Here is a tiny trained network, its code and every weight. The questions are about switching its units off for an input and a class, where a switched-off unit gives its printed mean instead of its output.

import numpy as np


def w(rows, s, z=0):
    codes = np.array(rows[::2]) - 128.0
    scale = np.full(codes.shape[1], s)
    scale[-1] = z or s
    return codes * scale


def norm(h):
    return h / np.sqrt((h * h).mean(-1, keepdims=True) + 1e-5)


def f(y):
    return np.maximum(y, 0)


def log_softmax(a):
    a = a - a.max(-1, keepdims=True)
    return a - np.log(np.exp(a).sum(-1, keepdims=True))


def net(x, mask):
    res = np.array(x, float).reshape(1, 6) / 4 @ E
    u = 0
    for l in range(3):
        y = f(norm(res) @ A[l][:, :-1].T + A[l][:, -1])
        res = res + np.where(mask[u : u + 16], y, B[l][:, -1]) @ B[l][:, :-1]
        u += 16
    return log_softmax(norm(res)[-1] @ U[:, :-1].T + U[:, -1])


A, B = {}, {}
E = w([
[86,130,228,69,217,85],'x0',
[7,113,127,11,6,164],'x1',
[231,138,186,58,93,161],'x2',
[127,130,129,128,129,125],'x3',
[131,84,38,61,222,185],'x4',
[128,129,127,129,127,131],'x5',
],0.0013)
A[0] = w([
[106,88,138,195,170,138,130],'0.n1',
[150,152,185,135,120,124,100],'0.n2',
[90,127,94,70,135,251,169],'0.n3',
[124,42,139,100,178,157,93],'0.n4',
[201,158,175,72,112,168,4],'0.n5',
[61,158,177,139,36,131,90],'0.n6',
[127,104,114,145,187,169,113],'0.n7',
[156,82,200,172,29,183,112],'0.n8',
[159,142,126,162,133,171,148],'0.n9',
[22,159,78,120,117,116,118],'0.n10',
[134,181,145,174,132,114,150],'0.n11',
[110,166,143,138,200,88,111],'0.n12',
[182,155,98,79,139,142,155],'0.n13',
[155,133,112,175,54,104,113],'0.n14',
[148,186,149,94,139,142,137],'0.n15',
[147,166,199,71,226,79,219],'0.n16',
],0.0029,0.0021)
B[0] = w([
[122,201,116,135,123,174,168],'0.n1',
[139,59,121,77,55,103,156],'0.n2',
[167,194,86,100,128,101,220],'0.n3',
[145,142,75,120,148,74,158],'0.n4',
[246,5,202,47,17,149,149],'0.n5',
[177,206,109,125,172,138,188],'0.n6',
[109,209,111,121,126,122,161],'0.n7',
[142,160,110,140,129,94,187],'0.n8',
[171,76,121,70,102,164,165],'0.n9',
[133,127,134,150,165,192,186],'0.n10',
[127,106,123,173,170,158,174],'0.n11',
[104,73,164,106,125,180,170],'0.n12',
[138,98,70,105,125,124,178],'0.n13',
[104,64,104,133,132,116,173],'0.n14',
[99,38,111,102,150,111,160],'0.n15',
[151,108,103,132,111,152,254],'0.n16',
],0.0026)
A[1] = w([
[187,170,217,227,66,123,46],'1.n1',
[212,106,141,70,51,179,117],'1.n2',
[148,134,158,130,13,59,152],'1.n3',
[68,90,168,170,1,39,110],'1.n4',
[40,4,181,160,43,50,102],'1.n5',
[143,207,83,209,181,13,77],'1.n6',
[151,176,219,132,93,115,247],'1.n7',
[209,26,206,215,78,85,111],'1.n8',
[53,67,72,201,109,174,117],'1.n9',
[167,92,106,116,52,162,100],'1.n10',
[152,133,189,216,92,132,156],'1.n11',
[235,88,179,151,139,247,117],'1.n12',
[244,118,52,93,52,127,78],'1.n13',
[98,146,158,75,229,32,5],'1.n14',
[108,15,125,74,127,215,183],'1.n15',
[127,205,122,144,151,111,175],'1.n16',
],0.0023,0.0011)
B[1] = w([
[120,214,136,67,138,59,196],'1.n1',
[96,77,168,181,133,107,241],'1.n2',
[169,96,88,63,144,67,207],'1.n3',
[147,216,103,43,161,92,181],'1.n4',
[134,189,143,137,168,69,159],'1.n5',
[144,128,197,96,133,125,188],'1.n6',
[151,121,7,85,199,137,212],'1.n7',
[91,190,81,75,162,163,225],'1.n8',
[137,60,212,193,90,83,187],'1.n9',
[162,59,142,162,116,89,194],'1.n10',
[217,150,25,108,122,52,195],'1.n11',
[151,130,175,193,142,116,225],'1.n12',
[166,8,180,169,88,144,254],'1.n13',
[160,99,210,123,88,123,156],'1.n14',
[201,195,187,180,113,63,225],'1.n15',
[85,124,99,75,68,97,170],'1.n16',
],0.0022,0.0018)
A[2] = w([
[113,175,208,95,205,99,143],'2.n1',
[152,154,153,174,96,41,246],'2.n2',
[194,118,133,179,146,118,162],'2.n3',
[137,116,145,49,58,146,136],'2.n4',
[170,100,113,157,180,108,115],'2.n5',
[4,157,63,195,152,147,149],'2.n6',
[101,189,147,179,110,79,102],'2.n7',
[97,97,107,64,125,181,166],'2.n8',
[210,143,139,147,163,159,83],'2.n9',
[135,107,189,108,175,94,85],'2.n10',
[116,133,247,38,150,150,132],'2.n11',
[32,150,143,76,19,147,121],'2.n12',
[47,128,120,195,171,112,130],'2.n13',
[184,176,111,213,38,102,83],'2.n14',
[114,107,84,98,66,139,144],'2.n15',
[160,73,55,109,175,201,65],'2.n16',
],0.0042,0.0012)
B[2] = w([
[105,107,5,141,52,160,225],'2.n1',
[131,97,148,50,184,162,251],'2.n2',
[35,158,146,162,118,164,252],'2.n3',
[116,170,183,209,228,160,235],'2.n4',
[81,185,174,132,107,137,231],'2.n5',
[242,84,240,88,105,139,221],'2.n6',
[210,115,133,76,137,98,172],'2.n7',
[156,190,152,178,132,67,199],'2.n8',
[64,191,168,159,173,83,225],'2.n9',
[97,65,73,149,31,181,193],'2.n10',
[115,87,68,179,71,140,221],'2.n11',
[135,146,148,213,223,147,215],'2.n12',
[244,96,200,118,72,132,188],'2.n13',
[46,82,74,86,109,167,235],'2.n14',
[75,145,149,170,177,103,210],'2.n15',
[102,146,129,19,74,54,227],'2.n16',
],0.003,0.0024)
U = w([
[216,46,233,109,107,138,245],'0',
[60,214,164,210,220,155,125],'1',
[128,184,63,2,145,40,71],'2',
[50,30,41,158,49,188,49],'3',
],0.0096,0.0012)

Each question gives the input, the list of numbers given to net, and the class t.
The units are the neurons (one row each of A and B). Each row of codes is followed by its name. A weight is (code - 128) times the scale printed after its matrix; where a second scale follows, it is the last column's (A, B and U).
mask holds one flag per neuron, layer by layer. A switched-off neuron (its flag False) gives its mean, the last column of its row in B, instead of its output. The means were averaged over made-up inputs and are rounded, as every weight is.
A unit's drop is (log p(t) with every unit on - log p(t) with that unit switched off) / (log p(t) with every unit on - log p(t) with every unit switched off).
The circuit of an input: a set's keep is (log p(t) with only the set's units on - log p(t) with every unit switched off) / (log p(t) with every unit on - log p(t) with every unit switched off). Starting from the 12 units with the biggest drops (on a tie, the unit counted first), units are removed one at a time, each time the one whose removal leaves the highest keep (on an exact tie, the one counted first), for as long as the keep stays at least 0.8.
circuit, biggest first: the units of the circuit, biggest drop first
most important unit: the unit with the biggest drop
top k neurons: the k neurons with the biggest drops, biggest first
top k neurons in layer l: the k neurons of layer l with the biggest drops, biggest first
input [-3,-5,2,5,7,-1], class 2: most important unit => 2.n16
input [6,-1,-3,-1,5,7], class 3: circuit, biggest first => 2.n1, 2.n10
input [-7,8,1,0,-7,1], class 1: circuit, biggest first => 2.n12, 2.n4
input [4,6,3,0,-4,7], class 1: top 2 neurons => 2.n4, 2.n12
input [8,-1,-8,-6,0,5], class 0: circuit, biggest first => 2.n13, 2.n6
input [2,6,-5,-8,5,-2], class 1: top 3 neurons in layer 2 => 2.n12, 2.n8, 2.n15
input [-6,8,4,-6,-3,-2], class 1: circuit, biggest first => 2.n4, 2.n12
input [7,-3,-7,5,-7,-8], class 0: circuit, biggest first => 2.n13, 2.n7
input [6,8,2,6,8,-8], class 1: top 3 neurons => 2.n4, 2.n12, 1.n7
input [0,-7,-8,3,0,-2], class 0: top 2 neurons => 2.n13, 2.n6
input [-6,-1,3,-6,-5,-6], class 3: top 3 neurons in layer 1 => 1.n13, 1.n15, 1.n2
input [7,-6,-4,0,-8,8], class 2: top 2 neurons in layer 1 => 1.n11, 1.n1
input [1,8,-8,0,-8,-7], class 0: top 2 neurons => 2.n6, 0.n10
input [1,-3,-3,3,6,-3], class 2: circuit, biggest first => 2.n16
input [-6,-1,-6,1,7,4], class 2: top 3 neurons => 2.n16, 0.n3, 1.n2
input [-8,-7,4,6,0,0], class 3: top 3 neurons in layer 2 => 2.n14, 2.n4, 2.n12
input [-5,7,-6,-3,-6,4], class 1: top 2 neurons => 2.n12, 1.n4
input [5,5,-5,-4,-7,-8], class 2: top 2 neurons => 1.n4, 2.n1
input [8,-6,7,-3,-6,4], class 3: top 4 neurons in layer 1 => 1.n8, 1.n15, 1.n13, 1.n10
input [8,7,1,5,0,3], class 3: circuit, biggest first => 2.n11
